Here is a tiny trained network, its code and every weight. The questions are about switching its units off for an input and a class, where a switched-off unit gives its printed mean instead of its output.

import numpy as np


def w(rows, s, z=0):
    codes = np.array(rows[::2]) - 128.0
    scale = np.full(codes.shape[1], s)
    scale[-1] = z or s
    return codes * scale


def norm(h):
    return h / np.sqrt((h * h).mean(-1, keepdims=True) + 1e-5)


def f(y):
    return np.maximum(y, 0)


def log_softmax(a):
    a = a - a.max(-1, keepdims=True)
    return a - np.log(np.exp(a).sum(-1, keepdims=True))


def net(x, mask):
    res = np.array(x, float).reshape(1, 4) / 4 @ E
    u = 0
    for l in range(4):
        y = f(norm(res) @ A[l][:, :-1].T + A[l][:, -1])
        res = res + np.where(mask[u : u + 7], y, B[l][:, -1]) @ B[l][:, :-1]
        u += 7
    return log_softmax(norm(res)[-1] @ U[:, :-1].T + U[:, -1])


A, B = {}, {}
E = w([
[10,106,208,74,198,83,89,136,47,153],'x0',
[154,28,138,102,90,12,46,48,123,179],'x1',
[143,118,103,15,227,138,63,215,210,230],'x2',
[86,69,44,37,1,158,200,125,84,231],'x3',
],0.0072)
A[0] = w([
[104,135,122,157,139,92,144,95,75,115,113],'0.n0',
[97,183,115,127,130,137,139,159,129,126,1],'0.n1',
[138,126,140,122,105,139,158,144,93,159,30],'0.n2',
[75,120,250,110,141,129,114,169,110,121,12],'0.n3',
[130,125,169,172,169,120,151,76,175,76,119],'0.n4',
[119,130,126,123,172,87,153,123,153,111,60],'0.n5',
[170,131,137,89,89,144,174,129,63,164,168],'0.n6',
],0.011,0.0053)
B[0] = w([
[123,244,163,154,104,156,95,68,89,85,206],'0.n0',
[89,44,158,197,119,254,168,182,93,36,148],'0.n1',
[100,103,67,150,190,47,125,140,111,230,149],'0.n2',
[103,177,121,197,101,64,38,204,153,216,235],'0.n3',
[113,94,94,148,115,176,161,69,209,148,254],'0.n4',
[135,155,117,151,191,190,151,78,83,68,153],'0.n5',
[125,182,121,183,173,157,116,39,185,152,248],'0.n6',
],0.0078,0.0052)
A[1] = w([
[131,138,108,142,195,175,130,178,233,175,43],'1.n0',
[211,145,57,68,110,156,62,157,159,107,181],'1.n1',
[152,4,115,142,95,44,66,119,60,96,87],'1.n2',
[36,167,115,27,42,80,146,126,137,190,161],'1.n3',
[174,186,135,123,179,75,92,57,138,201,5],'1.n4',
[175,180,91,178,80,162,123,157,171,94,87],'1.n5',
[149,149,142,2,177,119,75,205,137,140,39],'1.n6',
],0.0078,0.0025)
B[1] = w([
[140,84,146,120,127,119,137,94,56,159,254],'1.n0',
[143,179,157,73,155,75,114,175,139,150,204],'1.n1',
[104,158,173,31,85,169,173,147,220,79,170],'1.n2',
[91,146,52,178,176,156,80,108,136,88,228],'1.n3',
[152,2,155,144,101,237,124,200,110,124,225],'1.n4',
[139,97,171,137,119,125,100,140,79,174,217],'1.n5',
[182,189,110,61,135,135,115,88,69,62,215],'1.n6',
],0.0096,0.0067)
A[2] = w([
[167,110,161,180,235,86,98,142,183,66,117],'2.n0',
[116,164,168,147,143,184,221,192,93,105,64],'2.n1',
[82,156,105,213,175,185,212,200,93,144,100],'2.n2',
[125,70,178,80,30,138,92,48,227,105,3],'2.n3',
[225,133,163,113,117,126,142,118,133,132,49],'2.n4',
[206,162,72,155,65,108,167,180,158,156,88],'2.n5',
[244,153,96,209,120,1,170,181,163,125,34],'2.n6',
],0.01,0.0031)
B[2] = w([
[72,104,2,63,71,161,174,78,136,192,227],'2.n0',
[150,85,160,68,105,112,88,167,185,109,193],'2.n1',
[154,49,166,97,102,124,128,147,186,118,253],'2.n2',
[135,85,189,94,159,183,142,206,178,96,238],'2.n3',
[70,131,136,167,137,123,77,145,65,98,197],'2.n4',
[25,161,108,136,148,82,79,142,106,103,184],'2.n5',
[43,182,106,134,89,109,67,153,121,113,159],'2.n6',
],0.012,0.0057)
A[3] = w([
[178,119,182,185,62,118,167,60,79,82,73],'3.n0',
[104,157,170,165,85,55,153,81,123,16,217],'3.n1',
[150,118,224,192,118,127,158,72,167,76,95],'3.n2',
[103,116,61,134,159,128,179,39,182,131,2],'3.n3',
[182,133,177,179,56,77,224,72,83,79,33],'3.n4',
[254,110,62,53,148,149,74,159,87,109,164],'3.n5',
[39,87,182,130,192,80,29,153,90,138,131],'3.n6',
],0.0093,0.0032)
B[3] = w([
[174,192,219,94,200,45,154,192,49,108,166],'3.n0',
[123,182,87,84,151,40,91,172,53,190,182],'3.n1',
[214,112,98,61,240,154,159,107,54,173,192],'3.n2',
[154,116,9,149,141,153,186,2,240,237,157],'3.n3',
[133,131,173,23,228,130,93,56,104,158,152],'3.n4',
[151,149,237,156,165,92,235,50,70,75,231],'3.n5',
[155,195,92,229,28,89,156,172,172,85,254],'3.n6',
],0.0081,0.0099)
U = w([
[175,185,181,70,208,58,170,54,31,136,149],'0',
[136,43,210,73,85,182,146,185,189,69,25],'1',
[73,83,30,168,125,183,182,12,170,234,2],'2',
[41,192,96,215,58,56,57,188,101,109,13],'3',
[213,72,190,246,136,173,148,132,103,166,164],'4',
],0.013,0.0029)

Each question gives the input, the list of numbers given to net, and the class t.
The units are the neurons (one row each of A and B). Each row of codes is followed by its name. A weight is (code - 128) times the scale printed after its matrix; where a second scale follows, it is the last column's (A, B and U).
mask holds one flag per neuron, layer by layer. A switched-off neuron (its flag False) gives its mean, the last column of its row in B, instead of its output. The means were averaged over made-up inputs and are rounded, as every weight is.
A unit's drop is (log p(t) with every unit on - log p(t) with that unit switched off) / (log p(t) with every unit on - log p(t) with every unit switched off).
The circuit of an input: a set's keep is (log p(t) with only the set's units on - log p(t) with every unit switched off) / (log p(t) with every unit on - log p(t) with every unit switched off). Starting from the 12 units with the biggest drops (on a tie, the unit counted first), units are removed one at a time, each time the one whose removal leaves the highest keep (on an exact tie, the one counted first), for as long as the keep stays at least 0.8.
circuit, biggest first: the units of the circuit, biggest drop first
most important unit: the unit with the biggest drop
top k neurons: the k neurons with the biggest drops, biggest first
top k neurons in layer l: the k neurons of layer l with the biggest drops, biggest first
drop of u: that unit's drop, to one decimal
input [2,0,0,-3], class 4: most important unit => 0.n3
input [-7,-8,-7,1], class 1: top 4 neurons => (2.n1; 2.n2; 1.n6; 1.n0)
input [-7,1,8,8], class 0: top 3 neurons => (1.n1; 0.n4; 2.n0)
input [-1,6,1,-5], class 1: circuit, biggest first => (2.n3; 1.n2)
input [5,5,-3,-3], class 1: top 3 neurons => (2.n3; 1.n2; 1.n4)
input [-5,-6,6,-4], class 0: circuit, biggest first => (1.n0; 3.n5)
input [-2,8,8,8], class 0: top 4 neurons => (3.n5; 0.n4; 2.n0; 1.n3)
input [2,3,-3,3], class 4: top 4 neurons => (1.n4; 2.n0; 1.n6; 0.n6)
input [2,-5,5,4], class 0: top 4 neurons => (1.n6; 0.n4; 3.n5; 1.n4)
input [2,-8,-6,-8], class 1: top 2 neurons => (2.n2; 2.n1)
input [7,2,4,6], class 3: top 2 neurons => (2.n0; 0.n4)
input [-4,4,-6,-6], class 0: top 3 neurons in layer 0 => (0.n0; 0.n6; 0.n3)
input [-3,4,5,-6], class 2: top 3 neurons => (2.n0; 0.n4; 0.n5)
input [-5,3,-4,-5], class 2: top 4 neurons in layer 1 => (1.n0; 1.n4; 1.n1; 1.n2)
input [5,-5,0,-8], class 2: circuit, biggest first => (2.n0)
input [-2,4,-2,-4], class 1: top 2 neurons => (2.n3; 1.n3)
input [7,-6,-3,2], class 3: top 2 neurons in layer 0 => (0.n3; 0.n0)
input [-8,-7,4,1], class 3: top 4 neurons => (2.n5; 1.n4; 1.n1; 2.n4)
input [7,8,5,-2], class 1: top 2 neurons => (1.n2; 1.n4)
input [7,3,-3,7], class 2: most important unit => 1.n3
input [5,-3,-2,-4], class 3: top 2 neurons in layer 0 => (0.n3; 0.n6)
input [1,7,-2,-5], class 1: drop of 2.n3 => 1.0
input [-3,3,0,-8], class 2: drop of 2.n0 => 0.6
